B =
121,139,135,146,121,134,128,108,115,125,128,118,129,113,136
163,123,116,112,118,136,115,143,114,151,135,130,158,121,116
131,114,118,109,136,112,132,163,149,128,128,143,130,158,116
130,121,115,114,133,95,138,181,152,129,130,141,140,171,112
128,134,131,135,123,133,127,119,119,129,130,123,131,119,131
103,137,142,151,127,127,136,105,126,113,125,119,110,120,142
156,141,126,138,106,135,119,124,97,148,134,112,165,105,127
136,130,126,128,122,126,126,133,120,135,131,125,140,124,127
104,133,130,138,127,83,149,162,149,113,128,130,130,166,124
127,132,126,131,124,106,136,150,132,128,129,127,140,147,124
106,151,152,168,120,161,125,54,97,116,125,103,109,76,155
131,141,133,147,116,131,126,111,107,132,130,114,142,109,136
99,137,143,147,133,128,134,100,131,108,121,123,101,120,143
130,131,128,130,124,123,129,131,125,129,129,125,135,129,127
126,126,122,127,125,96,138,164,142,129,130,131,141,159,119
Indices start at 1.
The entry in row 1 and column 3: 135
The bottom-right entry: 119
Give the entry at row 2, column 3.
116
The entry directly above the centre entry -> 124
Give the entry just left of the centre entry.
126
Give the top-right entry.
136
Give the top-left entry.
121
Give the entry in row 2 and column 1.
163
The entry in row 1 and column 2 -> 139
The largest entry -> 181
Give the top entry of the column that holds the largest entry.
108
Give the entry at row 3, column 1.
131
The entry at row 2, column 2 -> 123
The bottom entry of the column that holds the largest entry is 164
The entry directly above the largest entry is 163
The entry directly below 168 is 147
Give the entry directly below the largest entry.
119
Give the entry in the bottom-left corner.
126
The entry just right of 146 -> 121
Give the minimum.
54
The entry just right of the largest entry -> 152
Give the entry just left of the largest entry.
138
The entry just left of 76 -> 109
Give the entry directly below the centre entry.
162

Questions about the row below.
1) Read off the entry just right of 149.
2) Read off the entry just right of 188.
3) Read off the entry just left of 149.
188  123  117  139  117  137  114  122  149  122  108
1) 122
2) 123
3) 122

Questions about the row below.
1) Report the second entry from the right.
2) Report the second entry from the left.
3) Report the third entry from the right.
77  101  94  117  167  112  84  100  195
1) 100
2) 101
3) 84

W =
133  69  100  106  113  65  135  119  130  121  125  63  121  148  136
129  123  116  127  138  127  111  111  133  123  128  113  123  114  132
138  143  139  119  136  142  127  138  142  121  135  145  133  101  109
155  128  83  92  140  109  111  143  128  150  185  139  134  98  100
103  86  140  152  163  143  95  106  137  120  109  117  123  159  115
Rows and columns are numbered from 1.
Give the entry just right of the smallest entry.
Answer: 121
Give the top-left entry.
Answer: 133
Give the entry in row 2 and column 1.
Answer: 129
The entry in row 3 and column 2 -> 143
Give the entry in row 1 and column 2.
Answer: 69
Give the minimum.
Answer: 63
Give the entry just left of 65.
Answer: 113
Give the entry in the bottom-right corner.
Answer: 115
The entry at row 3, column 1: 138
Give the entry just right of 69.
Answer: 100
Give the entry in the bottom-left corner.
Answer: 103
The centre entry is 138
Give the entry just right of the largest entry.
Answer: 139
Give the entry in row 2 and column 3.
Answer: 116
The bottom entry of the column that holds the smallest entry is 117
The entry directly below the centre entry is 143
Give the entry directly above the largest entry.
Answer: 135
